Below is a small trained network, with its code and all its weights. Each question gives an input and a target symbol and asks what happens when units are switched off, that is, made to give their printed mean instead of their output.

import numpy as np


def w(rows, s, z=0):
    codes = np.array(rows[::2]) - 128.0
    scale = np.full(codes.shape[1], s)
    scale[-1] = z or s
    return codes * scale


def norm(h):
    return h / np.sqrt((h * h).mean(-1, keepdims=True) + 1e-5)


def f(y):
    return np.maximum(y, 0)


def softmax(a):
    e = np.exp(a - a.max(-1, keepdims=True))
    return e / e.sum(-1, keepdims=True)


def log_softmax(a):
    a = a - a.max(-1, keepdims=True)
    return a - np.log(np.exp(a).sum(-1, keepdims=True))


def net(x, mask):
    ids = ['ζηθλτψω'.index(c) for c in x.split()]
    T = len(ids)
    res = E[ids] + P[:T]
    r = norm(res)
    for j in range(2):
        rows = slice(2 * j, 2 * j + 2)
        q, k, v = (r @ M[0][rows].T for M in (Q, K, V))
        z = softmax(np.where(np.tri(T) > 0, q @ k.T / 2**0.5, -1e9)) @ v
        o = O[0][rows]
        res = res + np.where(mask[j], z, o[:, -1]) @ o[:, :-1]
    y = f(norm(res) @ A[0][:, :-1].T + A[0][:, -1])
    res = res + np.where(mask[2:26], y, B[0][:, -1]) @ B[0][:, :-1]
    return log_softmax(norm(res)[-1] @ U[:, :-1].T + U[:, -1])


Q, K, V, O, A, B = {}, {}, {}, {}, {}, {}
E = w([
[113,105,81,7,139,161],'ζ',
[134,100,207,155,208,95],'η',
[32,54,195,184,116,66],'θ',
[114,181,75,197,99,19],'λ',
[70,90,234,128,75,247],'τ',
[88,73,205,168,184,78],'ψ',
[199,143,185,115,226,138],'ω',
],0.014)
P = w([
[106,151,145,114,159,112],'0',
[117,183,184,84,131,101],'1',
[165,150,178,90,110,86],'2',
[110,118,76,127,200,94],'3',
[209,77,96,150,124,101],'4',
[142,168,220,35,107,70],'5',
[165,67,79,179,159,171],'6',
[233,100,129,102,92,56],'7',
[76,112,74,137,196,184],'8',
[217,8,42,175,135,165],'9',
[57,199,136,85,200,118],'10',
[138,99,104,154,156,146],'11',
[129,162,94,68,127,87],'12',
],0.012)
Q[0] = w([
[131,152,100,145,117,120],'head 0',
[116,136,107,145,145,136],'head 0',
[165,156,29,153,134,3],'head 1',
[77,200,152,90,141,96],'head 1',
],0.055)
K[0] = w([
[126,178,104,153,113,118],'head 0',
[138,118,103,150,149,120],'head 0',
[77,229,254,10,99,50],'head 1',
[16,204,104,141,203,165],'head 1',
],0.035)
V[0] = w([
[141,166,127,174,90,132],'head 0',
[122,170,71,165,127,103],'head 0',
[5,34,131,145,85,60],'head 1',
[79,183,53,145,26,136],'head 1',
],0.019)
O[0] = w([
[177,183,130,139,101,136,94],'head 0',
[199,159,155,105,55,68,92],'head 0',
[197,33,2,200,112,158,181],'head 1',
[202,35,161,93,110,119,7],'head 1',
],0.0097,0.017)
A[0] = w([
[140,131,132,114,146,147,54],'neuron 0',
[117,152,161,112,102,159,103],'neuron 1',
[119,153,156,113,113,133,64],'neuron 2',
[126,174,93,144,131,100,81],'neuron 3',
[105,156,144,125,135,129,105],'neuron 4',
[148,95,140,114,121,130,145],'neuron 5',
[107,122,184,95,135,152,113],'neuron 6',
[133,101,127,123,134,125,142],'neuron 7',
[119,146,174,121,102,179,60],'neuron 8',
[133,129,131,121,124,158,83],'neuron 9',
[145,171,104,137,98,96,126],'neuron 10',
[117,126,146,130,137,132,116],'neuron 11',
[145,106,135,112,137,121,29],'neuron 12',
[146,129,127,112,158,129,131],'neuron 13',
[131,119,162,127,140,113,108],'neuron 14',
[135,135,105,119,137,78,178],'neuron 15',
[113,114,136,117,142,156,127],'neuron 16',
[113,180,117,129,114,104,2],'neuron 17',
[140,117,131,148,113,142,109],'neuron 18',
[113,140,102,106,117,130,96],'neuron 19',
[112,115,133,147,125,104,112],'neuron 20',
[130,107,153,95,147,127,66],'neuron 21',
[160,186,99,142,82,66,117],'neuron 22',
[126,131,177,150,63,252,136],'neuron 23',
],0.036,0.0052)
B[0] = w([
[140,127,131,107,165,117,135],'neuron 0',
[96,109,175,154,126,205,154],'neuron 1',
[129,89,166,184,117,173,155],'neuron 2',
[77,80,172,130,94,70,242],'neuron 3',
[164,162,70,82,124,98,224],'neuron 4',
[102,129,126,151,49,106,178],'neuron 5',
[49,81,75,92,129,174,179],'neuron 6',
[157,156,160,127,105,145,186],'neuron 7',
[105,135,161,169,84,230,151],'neuron 8',
[115,153,146,144,147,131,134],'neuron 9',
[102,165,110,121,169,68,203],'neuron 10',
[154,133,137,133,144,141,168],'neuron 11',
[138,111,181,122,71,126,149],'neuron 12',
[137,98,148,132,144,144,153],'neuron 13',
[114,102,127,91,103,125,149],'neuron 14',
[129,163,128,150,148,168,184],'neuron 15',
[153,150,162,123,138,113,203],'neuron 16',
[204,223,106,156,118,115,215],'neuron 17',
[119,157,115,98,119,133,164],'neuron 18',
[154,117,156,150,155,123,158],'neuron 19',
[161,117,150,111,165,137,166],'neuron 20',
[123,113,103,80,99,81,156],'neuron 21',
[153,254,114,123,149,12,247],'neuron 22',
[5,241,156,120,110,244,161],'neuron 23',
],0.04,0.011)
U = w([
[181,109,61,162,124,173,252],'ζ',
[193,116,234,122,213,161,182],'η',
[104,95,108,2,167,124,154],'θ',
[153,221,117,123,145,49,207],'λ',
[57,198,177,123,110,218,75],'τ',
[40,68,180,184,159,84,1],'ψ',
[159,93,215,87,38,114,221],'ω',
],0.0075,0.00064)

Each question gives the input, a string of symbols that net reads in full, and the target symbol t.
The units are the heads (2 rows each of Q, K, V and O) and the neurons (one row each of A and B). Each row of codes is followed by its name. A weight is (code - 128) times the scale printed after its matrix; where a second scale follows, it is the last column's (O, A, B and U).
mask holds one flag per unit, heads first, then neurons. A switched-off unit (its flag False) gives its mean, the last column of its rows in O or B, instead of its output. The means were averaged over made-up inputs and are rounded, as every weight is.
A unit's drop is (log p(t) with every unit on - log p(t) with that unit switched off) / (log p(t) with every unit on - log p(t) with every unit switched off).
most important unit: the unit with the biggest drop
k most important neurons: the k neurons with the biggest drops, biggest first
which heads matter: for each layer, one digit per head in row order, 1 if its drop is at least 0.15 and else 0, layers parted by /
drop of u: that unit's drop, to one decimal
input θ ζ λ θ τ ω η, target η: most important unit => neuron 22
input η η ζ λ ζ η λ λ τ τ ψ, target η: which heads matter => 01
input τ ψ ζ ζ λ θ, target θ: which heads matter => 01
input η ψ λ η τ τ θ, target η: which heads matter => 00
input ζ λ ω ζ ω η λ η η τ τ η θ, target η: which heads matter => 01
input ζ η λ ψ ζ λ η, target θ: which heads matter => 01
input ζ θ λ ζ τ ψ η ζ η ζ ζ θ ω, target θ: which heads matter => 01
input τ λ ψ ω η, target ψ: 3 most important neurons => [neuron 22; neuron 17; neuron 4]
input λ η ω ω η ψ, target τ: which heads matter => 01
input ζ ζ λ θ θ η ζ λ ζ, target θ: which heads matter => 01
input η η η τ θ ψ θ ω, target ψ: which heads matter => 11
input ψ θ η η η τ θ ω, target η: which heads matter => 00
input τ λ ζ, target η: which heads matter => 00
input λ ω ω τ, target τ: 2 most important neurons => [neuron 23; neuron 22]
input η θ θ θ θ, target ζ: most important neuron => [neuron 22]
input η λ η ω ω ζ η ζ λ ζ η ψ, target θ: 2 most important neurons => [neuron 6; neuron 22]
input ζ θ η ω ζ η η ψ θ η η, target ζ: 2 most important neurons => [neuron 22; neuron 3]
input ω ω η ω θ τ ψ ψ ψ, target ψ: 3 most important neurons => [neuron 22; neuron 17; neuron 4]
input η ψ θ η, target ψ: drop of neuron 3 => 0.1
input λ η θ λ λ λ ψ, target ω: drop of head 1 => 1.1
input η ζ τ λ η ψ λ λ ψ η ζ λ ψ, target θ: drop of head 1 => 0.6
